Each row is followed by its band, which names the range that a hidden value of the row falls in. A new part has a new value, new ranges and new names.
[ -25 -118  -36   30  -90  -88 -153  193  -14  -61   98  -36  -52 -247
  140 -218  159   30  133  -99   88  109   32  101   -7 -186  -54  -15
   69  140  -10   -1   92  -78  -45  -16   57   93 -138 -231   71  132
  186 -140   31] => Nt
[-189   16   -1    6   61  -63 -267  207    5  -92   96   55   14 -261
  184  -30 -143   59  117  -64  -11   71   11  -88  -55   34 -189  -27
  -78  -93 -131  148   15  -64  -37 -100   87  161 -296 -255   64  155
   21  107  -88] => FB
[  96 -349   84   63   10  -61 -179   55  -84  -63  369 -115  -92  202
 -118   40  -81    3 -110  118  110 -414  138  121  -83    8   62 -228
   92   97  380 -299  134  120  -90 -255  -60  136  104  -37 -161   27
   44 -247  116] => ZB
[-184  138   37  -48   70 -129 -227  -10  -48   15 -100  -71    7 -109
  111  278 -100   24  -78  -26 -180  128  -15 -151 -106   -1 -105   75
   35   28 -262  169   56   45  -12   50   31  151 -215  -24  110   77
   47  164 -110] => FB
[ 124    2 -148   50  -32 -213  -90   56   44  185   85   29  -13 -214
  156 -227  114   44   -7 -176    4  -25  -13  -87  -91 -240   21  175
  168   30   36  -65   -8   62  -29  -74  -54   47 -101  -18   -4 -131
  103  -67   66] => Nt
[ 184   42 -144   63  -17 -295 -142  189   57  112   85   -4 -109 -152
  211 -248  244  -73  128  -92   49   77  -32 -143  -64 -108   33  144
   64  -61   23   61  -52   53    5  -54   28  -26 -145  -47  -95    6
  131    3    1] => BH
[  49  -64   89   49   24 -288  -12   19  -43   21  -64   70  -52 -164
  -18   64   36   -2  173   93  105  -95  -50   90 -178   -7  166   86
  281  -93   82  201  -84   29  -54  -51 -174  -64  -76  -20 -169   74
 -134  -59   43] => FB
[-177  -79   62   77   95 -283  -85   12  -11  -84  -97  153   43 -241
   39  131 -115   -6  181    1  160  -98  -69   79 -196    3  133   38
  298 -103   18  235  -91   13  -22 -140 -178  -34  -94   14 -161  -18
 -295  -58   -5] => RG
[ 120 -107  138   45   49 -251   48   -3  -53  -64  -20   30  -28  -75
  -13    7  -20   38  170  116  139  -79 -104    6  -73    6   49   32
  157 -122  160   64 -133  -18  -87  -73  -80 -114   37 -120  -67   54
 -168   68   13] => BH
[-215 -161  164 -103 -134 -143    7  201 -349 -218   -5 -373 -122  207
  -76  297  -71  -49 -141  198   38  -16    3  155 -229   22   78 -107
  126   61    0  -39   66  294  160  -27  -45  182  300   86  -68  393
 -369 -390  237] => RG
[ -99  144  -27   -9   21  -18  111  -50   36   -2 -165   56   56 -209
  161   85  -45   34    5  -24   15  -29  -22   41  -45   -3   59  323
  393  -32   64  173  -67   -4  -84    8  -12   65   41   38  -67 -165
 -167  -78    5] => RG
[-227   27  140 -121   53  391    0  -74   57   51   42  108  229 -110
   72  133  273 -232  -63 -113   75   85  177  204  151  193  233  -49
 -132  241  -71  170   72 -108  -93  341  142  236  164   17  123 -104
  151    6 -352] => BH
[  66   23 -138   40  -10 -207 -101   66   38  163   94   48   13 -262
  161 -239   32   67   -7 -186    5   -2  -32 -111  -79 -245  -32  163
  130  -27   -6  -56  -30   35  -26  -96  -65   48 -129  -53   24 -145
   59  -29   41] => Nt
[-191 -133   -1    5    8  -78 -280  179  -16 -230   71   37   50 -252
  166   17 -106  106  186  -69   -4  121   12  -39  -69   63 -207  -87
  -29   82 -136  154   66  -55  -26  -91  104  135 -235 -270  111  288
  -22  114  -51] => FB
[-190  -12   40  -73  -25  -86 -158  138  -83 -152   17  -23   53 -323
  113  -36 -159  160   99  -43  -65  215  -54  -51  -45  -58 -246    4
  -25   -7 -236  136   14  -80  -22   -5   21  107 -213 -289  189  248
  -34  120  -34] => FB
[-266 -151   26   51   55  -41 -336  242   51 -207  109   23   -8 -269
  164 -116  -32    2  175  -63  131    4  -29   89  -52  -37  -87 -207
  -62   50  -96   57   88 -144  -52 -133   41  166 -321 -281   61  141
  171  -88  -50] => ZB
[-213 -158   41   17    5 -244 -322  208  -25 -263   26  -55  -49 -269
   85  -53   54  -25  222   -2  107  188  -85   75  -71  -71  -68 -196
    2   84 -214  162   68 -112   11  -59  -61    8 -273 -200   28  250
   99  -35  -57] => ZB
[ -17  -53  179   20   51 -136   91   -1  -90   20   27   32   -4 -173
  -59  -71 -153   77   42   76  162 -143  -86  109  -46 -160   32   24
  157 -191  149  -46 -115  -79 -111  -88 -151  -16   20 -170  -10  -93
 -141  -86   37] => BH
[  -5   16  -24  -30  -37 -130  -46  107  -35   88   34   29   39 -313
  149 -211  -77  177   58 -118  -48   58  -77  -94 -102 -194 -136  129
   29  -62  -95  -11  -49  -12  -43  -31   -6  109 -187 -253  178   91
   32   43   80] => RG
[ -17   10  -35   85   94 -152  -31   21  106  -68  -74   91    0 -114
  159   49   60  -84  130   12  146 -118  -51   15  -71   99  146  155
  306  -59  155  176  -92    7  -67 -104  -32  -28    0   79 -207 -150
 -138  -49  -39] => FC
[  92   -8  -45   -1  -59  -98  -31  137    3   41   51  -25  -16 -219
  176 -254  107   83   86  -93   20   90  -54  -57  -16 -156  -86  116
   29   12    1  -31  -28  -34  -55    3   68   65  -92 -217  124   66
  116    5   45] => BH
[-241  116   31   -4  121  -55 -258   46   -9  -54  -19  -25   22  -76
  173  216 -113  -42  -50  -71  -69   98   27 -149  -14   25 -129    5
  -49   -7 -165  109   53   -8  -26  -15  143  169 -167  -74   93  -14
   28  151 -183] => Sc
[  35  140   50   28  128 -118 -223  -34   34  227  -15  -85  -83  107
  117  193  121 -126 -142  -25 -108  -67   14 -177  -70  -37   72   36
  -65   21  -55  -20   53   76  -66   61  103  158 -171   36   55 -108
  308  114 -133] => FC
[   7 -114  248  -30   23  -92  170  -88 -157  -65  -41   16   66 -129
  -84   54 -272  226   57  112   65 -114 -105   53  -64  -86  -87   37
  143 -119  137  -60 -118  -56 -136  -47  -73   -2   90 -269  144   76
 -254   69   81] => Sc
[-438  -88   -9   27   62  -69 -360  192   45 -316   10    3   31 -333
  167   18  -77  -35  138  -80  117  133  -36  119  -30  -36  -96 -160
   75  100 -222  183  108 -154   -7 -113  -23  127 -282 -144   14   68
   45 -110 -113] => ZB
[ -98 -172  154  -39  -74 -175  -69  182 -292   15  175 -254 -145  141
 -143  138 -124  -22 -180  152   55 -218   50  143 -248 -100  107 -145
   73  -61  101 -157   61  256   86 -131 -156  196  132   33 -120  221
 -197 -393  228] => FB
[-295   74   -4    9   94   13 -299   64   29  -47  -16   11   30 -147
  177  229  -98  -22  -39  -87  -77   24   74  -41  -70   44  -76    9
   46   74 -159  158  114  -10  -41  -29  100  245 -242  -55   50   11
   84   35 -135] => FB
[-150 -119   43   38   -2  -94 -225  256  -20 -106   92   52  -19 -280
  162 -154   -5   50  224  -75  104   61   -2   47  -73  -75 -103 -110
  -75   -7  -69   80   35  -96  -40  -77   92  141 -272 -349  101  244
   94  -31   -6] => RG
[-179 -121  202  -37  -45 -140    7  272 -286  -71  106 -308 -166  160
  -75   56  -95  -96 -146  179  176 -172  -56  163 -194 -107  121 -174
   -7 -162  105 -185  -18  200  108 -121  -97  181  201   -9  -91  181
 -244 -454  220] => FC
[ 125  -15 -156   30  -72 -262 -109   34   14  128   83  -21  -36 -222
  104 -194  160   24   -9 -146  -11   69    8  -46  -59 -263   18  168
  234  101   -8  -23   36   49  -16  -40 -103  -14  -77   25  -40 -104
  118  -87   44] => Nt
[ -63 -105  136  -35  -59 -146  -22  246 -270   15  176 -257 -172  210
  -59   94  -75  -85 -154  161   87 -216   52   87 -211  -32  119  -98
   19 -139  167 -158   13  274   95 -127  -40  203  182   19 -149  213
 -215 -385  213] => RG
[ -52  128  124 -177   16  331   33 -123   -7  155   88   23  159  -31
   33  148  190 -132 -163  -41 -111  100  203   53  159  160  104   74
 -125  175  -63  107   79  -49 -122  353  163  222  130  -27  149  -50
  225  126 -306] => RG
[ -38    4   56   47   37 -205    2    4  -12   43  -84   84  -27 -201
   20   72   -1  -12  105   49  102 -118  -31  117 -156  -33  172  143
  338  -91   78  196  -68   12  -64  -54 -170   -6  -73   22 -174  -47
 -131 -126   33] => FB
[ 158  -10 -112   20  -67 -347  -54  -22  -10   87  -31  -59  -49 -167
   67  -87  198    5   20  -72  -15  106  -58  -53  -93 -211   74  192
  295  105  -33   50   -9   79    3    6 -148  -97  -17   98  -66  -59
   37  -40   50] => BH
[-229  125   29   70  113 -139 -265  113   18   47 -112  -42  -79  -78
  205  172   49 -126   -4  -79   18   26  -15  -54 -109  -85   40   11
   26   -9 -138  111   54   13   -6  -15  103  183 -242  -26   28  -43
  135  -42  -95] => Nt
[ 169  -46  -82  -80 -157 -136   -5  -46  -63  129   35  -77   35 -254
   53 -154   60  240  -53 -109 -190  114  -16  -60  -85 -255 -121  208
  191  206  -95  -66   65   48  -60   76  -71   70  -79 -133  203  115
  156   29  136] => FB
[ -45   28  -81   18  -14 -104  -28    5   54  -41  -92   66   27 -229
  132   75   70    3   88  -26   18    3   18   69  -94   53   94  237
  388   69   29  253   -9   25  -49  -12  -70   29  -34   80 -150  -33
 -110  -78    0] => FB
[-391   47   57   27   78  -28 -254  170  -23 -119  -24  -17    4 -264
  174   37 -130  -10   27 -105   75  100  -21   46  -24 -147 -124  -74
  -11  -21 -185   78   65 -121  -24  -65   66  201 -247 -200  122   -7
   49  -79  -98] => Nt
[  80   83 -122   24  -10 -278  -48   52   17  164   16   20  -11 -255
  147 -203   52   42    2 -140    1   49  -81 -128  -95 -242    0  218
  177  -82  -41    6  -78   51   -4  -61 -106  -13 -102   -1  -13 -142
   -2  -17   43] => Nt
[ -46   24  -40  -38  -90   59  -26  100   -2   69   33   -8   19 -316
  149 -180   17  147    3 -104  -47   30   23   78  -39 -178  -82  165
  152   82  -33    4   58  -63  -94   31   25  197 -154 -220  138   46
  165 -124   81] => FB
[-405   14   32    9   93  -92 -308  122  -26  -88  -12   56   71 -335
  142   96 -267   90   28 -126  -20   55  -35  -27 -136 -101 -161  -65
    3  -39 -265  133   51  -59   -9 -115  -27  213 -339 -182  132   61
  -40   22  -66] => FB
[  73  -71 -176  -50 -107 -226 -103 -100  -17  -25   61  -14   81 -251
   51  -22   30  137  -33 -130 -140  160   42  -72  -46 -139  -90  204
  339  244  -90   68   80   71  -17   -8 -134  -42    1   74    3   -9
  -33   54   16] => RG
[  24 -240  185  -14   29 -176   21  -75  -98 -190   45   -1   55 -102
 -117   53 -181  149  105  141   96 -107 -105   70  -66    8  -38  -84
  159  -15  117  -14  -68  -47 -106 -100 -163  -84   67 -161   18  106
 -201   63   38] => ZB
[ -31  222   75  -51   81   94  -76 -100  -19  273  -29  -90    2   50
  120  189  -11   -5 -267  -71 -193  -46   66 -149   -2  -99  -31  146
  -50   41  -58  -96   73   45 -110  137  171  275  -84  -51  212 -154
  275  102 -110] => Sc
[ 132 -297  126   74   51  -53  -91    3  -95  -19  324  -25  -24  154
  -88   33 -193   94  -72   71  102 -382  104   17  -52   -6  -44 -162
   24   -5  392 -302   42   82 -126 -250   12  110  123 -146  -43   -5
  -77  -55   75] => BH
[-128 -197  201  -35  -58 -301  -44  263 -328 -100   77 -337 -169  196
 -103  107  -83  -70 -104  185  142 -122 -113   83 -279 -103  110 -225
  -37 -126   29 -171  -32  277  167 -133 -139  118  192   22  -67  311
 -311 -368  258] => FC
[-147 -115  227 -121  -77  -61  128  177 -313 -111  -23 -380  -90  218
  -53  150 -170   44 -207  214   33 -166 -151   74 -246  -28   50  -94
   -4  -86   45 -224  -46  265  105  -47  -51  232  280  -24   79  293
 -311 -344  312] => ZB
[-112 -255   82   24   -9  136 -127   42 -118  -67  320  -76  -15  111
  -88  166 -230   55 -201   64   57 -399  235  203  -72   30    7 -130
  179  112  336 -220  178  112  -94 -224  -16  286  136  -28 -125   -9
  -87 -320  104] => FB
[-227 -120   15   44    9 -155 -287  234    4 -186   57  -17  -38 -296
  137 -130   33  -13  182  -65  136  119  -55   91  -49 -126  -72 -149
    4   50 -142   95   63 -126  -14  -89  -14   79 -269 -228   45  144
  119 -100  -37] => FC

New part:
[ -83   63  -50 -204  -42    1 -118 -112  -14   89  118 -121    2  -64
  100   26  -50  -13  117   18  204  123  127  -32   31   56 -120 -105
   -2  245   61  132 -112   -8   17  169   72  176  -22  -20 -188   69
  131   -9    4] => G
[ -89  267 -123  208  322  -19  -64   98   89  134  211   17 -182 -330
  198  -34  -34  163  198 -203   46   29  -12   37   28 -157  -90   52
   38  480  113  122 -137  103 -123  107 -145  372  130   43  -24  306
   64  -59  -90] => W
[ 123  -53  119  389  -17   50  144 -242  172   60 -133  325   -9   71
 -101  -27  107  -42  -52 -147 -116  -12   54  216   62 -292   92   98
 -167   86 -143 -273  135 -110   92  -37    7 -182   -1 -114  323  302
 -261   63 -218] => B
[ -75  301  -11   25 -121 -116 -161  114  196   75  101    4  -65 -105
   30   52  -26  -76  102   30  -27   -7   96   23  115    3    5  -38
  -92  113   13   45   17  -96  -23  -27  -87  154  -18  180   58   17
  -85  -75 -158] => W
[ -39  -61   83  -20 -571   67  -43  -92  396  -46  -76  239  111  370
  -44   80  129   -9  162  165  156  262  290   36   52  135   74 -135
 -346 -284 -165 -207  286  -41  175   -6  135 -283 -217  -11  211 -128
  -40   78 -357] => S
[-239  251  130 -296 -343 -313 -381  411  124  253  -34  -69   74  -55
 -167  301   55 -412   80  218   59   57  -26  -58   87  188   83   41
 -115 -155 -140   -1 -290 -378   13  -61  -96   -2 -294  380  103  -64
  148    8 -330] => B
[-380   -5    4 -244  -51   -2 -196  468   65  227   28 -126  -59 -304
   54  144   -4  111  357  -18  252  -13 -216 -260   40  198    1   41
   24 -119  -90   66 -158  178    7   37 -169   31 -133  134  -30   45
  395  -73  -81] => V
[   8 -130    0   67  144  131   63  -86   42   78   76   56  -56  -31
   89    6   26   44  149 -129  165   60   -1   28  -71  -85  -13   64
  -50  175  -30   30   24   56   64   30  -27  -94  -55 -120    8  196
  143  -33  -23] => S
[ 170  193  -42   59 -208   -5  -52 -123  371  -68  295  142  -25  176
  151   18 -149   96   12  135  104  142  220   59   22  300  -73 -197
 -108  195   43  179  326   41  -81 -111  144   54  -83  -33   36  -39
   85  -39 -205] => P
[ 264 -120   -2   37  200  116  116 -440 -148   -7   86  -12   14   74
   19  -91  -80  -35  -64 -100   31  -76   29   96  -13  -83  -43   22
   70  226   44   25   96  -23   65  -54  121 -102   43 -207  -51   97
 -111 -102  251] => X
[-111 -138   58 -156  -99   70   13  -34  -15   83  -51  -43    9  -58
  -56  -31    1   44  154  -81  155  -28   17 -112   28   -7   -5  -22
  -37  -84  -53  -20   35   98  137   48  -15 -127   46  -34  -30   13
    0  -22   53] => P
[-295 -107  118 -282 -162   36  -35  135  -19  253 -198  -96  -40 -260
 -195   45   81 -143  133  -51  118  -77   -8  -92  108 -144  -33  -28
 -105  -55 -118   22 -267 -143  107  125 -118  -79   -8   56  -36   16
   92    4  -77] => V
[-154  195    4  122 -165 -124 -277  121  146   53  -52   99 -106  -19
  147  100   21  -52   51   17   70   38   80  -24  160   60   67  -92
  -98    2  -55  -60   92   69  -38   -5  -76  141   19  118   47  197
  -87  -17 -254] => T
[ 239  224 -197  278  114  138  -50  -86  365 -123  427  130 -109  143
  384   56 -149  248  156  101   89  128   44   72    7  301  -28  -47
  -54  292  122  192  397  185 -170 -211   81   34 -220 -101   79  -16
  236 -235  -62] => S
[-160  210   47  -37 -257 -168 -269  209  116   70  -52   35  -30  -83
    9   53  -75   48   60   39   26  -92  -21 -158  203  236   58 -123
   11 -192  -58  -69  118  149  -35  -93  -57  109   86  173   68   17
 -130  -39 -131] => W
[-216  -56  178 -333  -98  -82  -58  318  -47  272 -147 -163  120 -204
 -336  142   28 -142  172  -67   20  -83 -182 -318   35   78  139  164
   -3 -288   -5   65 -221 -160  144  -55 -171 -429 -113  242   63 -224
   79  -45   23] => P
[ -53 -135   35 -131 -222  191  105  -81  208   59    3   30   47   58
  -78   20   64   36  226   39  134   90  100   -8   17  -10  -14  -18
 -201  -71  -73  -18   78  -58  147   28   43 -265 -185  -76   83 -146
  126  -51  -64] => V
[ -95  118   27   46   25 -121  -94  100   72  105  152   34  -59 -170
   85  -12  -66   41  124 -114  110  -29  -14   25  -23   -6  -48   10
   50  182  -86  -33   14  110   28   52  -62  279   85   62   13  336
   10   44 -113] => H
[ -75  165   -5   47   63  -26  -33  124  171  150   84   -1   41 -117
  -31  115   32   43  212  -85    0  146  -12 -116   15   -5   71  138
  -72  142  123   89  -88  -87   15   44  -87 -152 -138  138   91  -25
   88  -32 -138] => V
[-233   10   11  -59 -209   69  -32  117  179   41   17  -12  -93 -113
   52  -36   55   46  296  -49  143  -24  104  -10   50 -121  -13  -39
 -171  -73 -119  -76  118  110  156   78 -126   61   20   57   28   60
  -29  -58  -83] => S
[-140 -322   77  -76  126   72   13  -51 -237  137 -161    9   24 -131
  -16  -68  -22  244  121 -265  244  -47 -173 -251    4   52   11   19
  166 -100  -57 -111  -24  382  105   99   11 -116  214 -163  -67  267
   36   76  136] => P
[-390  127   24 -543 -339 -191 -366  236  -93  200  -17 -250  -57 -212
  -19   67    0 -255  165  144  291  -21  118  -57  111   73 -161 -203
  -30  -15 -148   54 -346 -102   50  184  -47  440   43  207 -243   35
  124   12  -88] => X
[   7  -80   50   38 -258  121   73 -126  229  -20  -34  155   31  128
  -40  -53   22  149  138  -18   84   55  132  -28   65   46   27  -84
 -161 -144  -69 -114  265  118  119  -31   63 -207    0  -81  142  -60
  -97   -5 -100] => S
[ -50  -65   62  -46  -88  130   85  -29  126  124  -54   38  -15  -69
 -134   10   84  -72  154  -29   19  -39   28   59   51 -161    4   45
 -161  -12  -95  -54  -51 -161  105  -17  -57 -181 -115  -19  127  -49
   19  -74  -54] => W
[-121   57   66   46   26  -39    7   55   84  134   22    7  -71 -206
  -18   -9  -10  -13   98 -170   37  -32   37  -35   19 -149    8   32
  -45  167   -7   56   -2    3   74   86 -129   28   91   62    3  215
  -54   21 -101] => V
[  76 -119   27  282  197  154  165 -207   27   69  -46  127   11  -11
  -24   -6  127    4  153 -193  -52   -6  -67  130  -13 -328   97  242
  -92  111  -64 -224   42  -57  150   11  -44 -234 -109 -117  215  220
 -108  -60   24] => H
[ 148   95 -108  252  241   60  -30 -206  -45  -59  123    9   -9   11
  186  -33  -74  183  119 -117  -40  -63 -104  -24   81   14   72  113
  105  111  102 -100  228  220    5  -92   27  -17   13  -73   67  107
 -162 -187  221] => X
[-257  125   30   36  308  -78 -105  359  -59  306  -30  -62 -159 -493
  -30   61   13    0  163 -249   17 -131 -223 -131   60 -164   16  152
   82  208   23  109 -337    0  -74   45 -297  123  102  158    7  261
  118  -52  -72] => T
[ -43  188   -6 -183   27 -137 -153  111  -14  142  134 -134  107  -74
  -65  102  -37  -53  176   -3   55   86  -34 -141   -2  135   23   97
   53   62  109   81 -173 -102   24    3  -19  -21  -96  194  -13 -106
   58  -52   20] => X
[-120  147   27 -122 -339  -51 -159  117  313   73  116   42    3   27
   57  124  -35  -36  127  152  149  134  145  -19   62  217  -34 -142
 -152   26  -69   79   89  -55    6   17   31   53 -184   90   21  -10
  176   10 -282] => G
[ -19   79   28  127  -85    1  -71  -41  146   36   -5  103 -112  -22
   71    9   -5  -49   15  -32   27  -40   93   59  103  -52   21  -69
 -111   80  -57   -7  143    5    8  -44  -55   26   32    1   59  152
  -99  -53 -137] => T
[-117  109  104    5 -152  -60  -30   59   92   93 -106    7  -85 -176
 -127  -49  -17  -70   23 -101  -74 -180   68  -54  157 -135   48  -48
  -90  -59  -33   -2   83  -30   78  -33 -151  -40  173  124   63   21
 -274  -54  -55] => S
[ -93 -135  122 -246 -380  140   63 -129   36   38 -239  -74  -21  -36
 -239  -82    8 -110   33   54  -23 -260   87  -58  234  -90   17 -140
 -166 -325 -124  -64  152  -75  182  -80  -25 -283   55  -24   40 -280
 -243 -157  137] => P
[   6  -59   59   30 -226  216   77 -206  160   89 -262  136 -117  -13
 -170  -25  111 -140  -49   69  -85 -139  128  154  275 -223  -16 -137
 -272  -46 -116  -65   -6 -252    0  -89   -5 -212  -45 -124  163 -150
 -140 -144 -102] => T
[-246  -72   62 -264 -526  125  -31  -27  227   51 -140  -34   48   69
 -107   46  141 -109  260  142  139   83  225    7  131  -83   -3 -113
 -317 -243 -164 -141   54 -132  235  130   14 -159 -189   34   50 -193
  -12  -31 -139] => G
[  40  103   15   -5  214 -140 -162   22 -115  142   90  -15  -31 -126
   57   45 -136   17  -59 -117   90  -15  -90 -135   21  178  -10   -8
  180  218  103  166  -95   81 -114  -48  -12   86  119   36  -89  194
   53   -6    7] => T
[ -44   50   32  -66 -235  -40 -155  -41   86   55 -105   81   46   96
  -39   51   -5   50   25   52   88   85   85 -134  159  203   36 -132
  -63 -126   13  -34   56   57  -15  -29   85 -110   21   24   49  -88
  -70    6 -128] => S
[-245  -63   91 -153 -262   28  -24   86  147  123  -56   -2  -85 -124
  -46    0   68 -108  168  -30  172  -10  142   25   34 -148  -46  -84
 -191  -10 -169  -14  -14  -49  155  124  -97   38    9   38  -15  127
   33   34 -180] => P
[-407 -166  139 -151  143  -75  -76  342 -197  327 -164  -41 -183 -571
  -58  -83  -75  166   94 -336  237 -250 -246 -246   55  -54  -96  -55
  205   52 -156   41 -261  342   -9  151 -224  271  398   -4 -135  489
  133  123  -39] => P
[-288   31   38 -280 -685  -22 -209   90  263  -20  -78   -2  128  225
  -34   89  158  -82  364  226  210  185  248  -18   99   90   43 -111
 -306 -426 -226 -317  134  -19  273  108   60  -29 -220  157  106 -187
  -68   18 -217] => X
[ 468 -106   52  127   80   -6  130 -508    1  -87  228  173  218  380
   -7  -49 -148   83 -120  -44   59  130   61   71 -146  224   16   46
  104  145   51  -57  307   51   81 -139  313 -247  -44 -207  102   97
 -105   55  104] => B
[-107  -39    5 -183    8   15  -69   25  -86  139   12  -95   39 -116
  -47   23    9    5  198  -33  132  -28  -91  -64   32   12  -33   58
   39  -11  -57  -68 -152   16   74   41    0   19  -51   14   -6   25
   87  -58   89] => H
[-154 -100   25 -358 -283  119  -10 -124   -9   56  -32 -157  -13  -96
  -51  -87  -54   12  138   54  178 -103  116  -59  128   17 -131 -195
  -58  -72  -80   27   29   55  132  101   54   52   55  -73 -148 -114
    4  -79  141] => G
[-106  220   36 -121 -186 -144 -103  199  259   95  197  -19   50  -43
  -31   75  -42    1  207    3  101  157  132 -113  -43  142   10   -4
  -95   62   56  135   30  -47   62   35  -57    1  -58  223   25  -57
   62   37 -214] => P
[  72 -207  137  401  341  108  297 -141  -24  169 -132  266   -8 -223
 -160 -137   34  252   40 -438  -98 -143 -212    8  -18 -310   74  223
   85  130  -77 -238   27  167   86    4  -83 -201  209 -187  271  436
 -186   96   -4] => H
[-223  364  -83  115 -279 -138 -354  111  246   18    5   85 -207 -104
  264   54  -45   38   31   99   82   27  185   12  290  110  -50 -281
 -116  141  -26   21  128  146 -153   63  -34  452  115  108  -37  205
  -91  -35 -319] => V
[ -45 -253 -227   -9  423  511  145 -203 -189   37   53 -162 -289 -315
  267 -162  -16  267  301 -120  185 -282 -214   69  134 -235 -181    5
   52  226  -23   57  -36  289  -51  -18  -68  104   17 -381 -133   45
  264 -414  478] => T
[-57  47 -46  21  29  28 -83 -48  15  48  81 -12 -65 -80 126  -9 -12  35
 154 -44 113 -23   4  42  51 -40 -42  -5  -4 124 -52 -58  25  90  31  35
 -12 163   0 -30 -11 172  11 -77  19] => X
[  12  -61    4  -35  432  -36  -25  -84 -322  210   55 -105  -51 -281
    8  -27  -70  -30   11 -225   98 -130 -211  -12  -30 -126  -75  139
  230  335   22   56 -296   25  -28   53  -40  154  128  -75 -106  344
   79  -38  201] => B
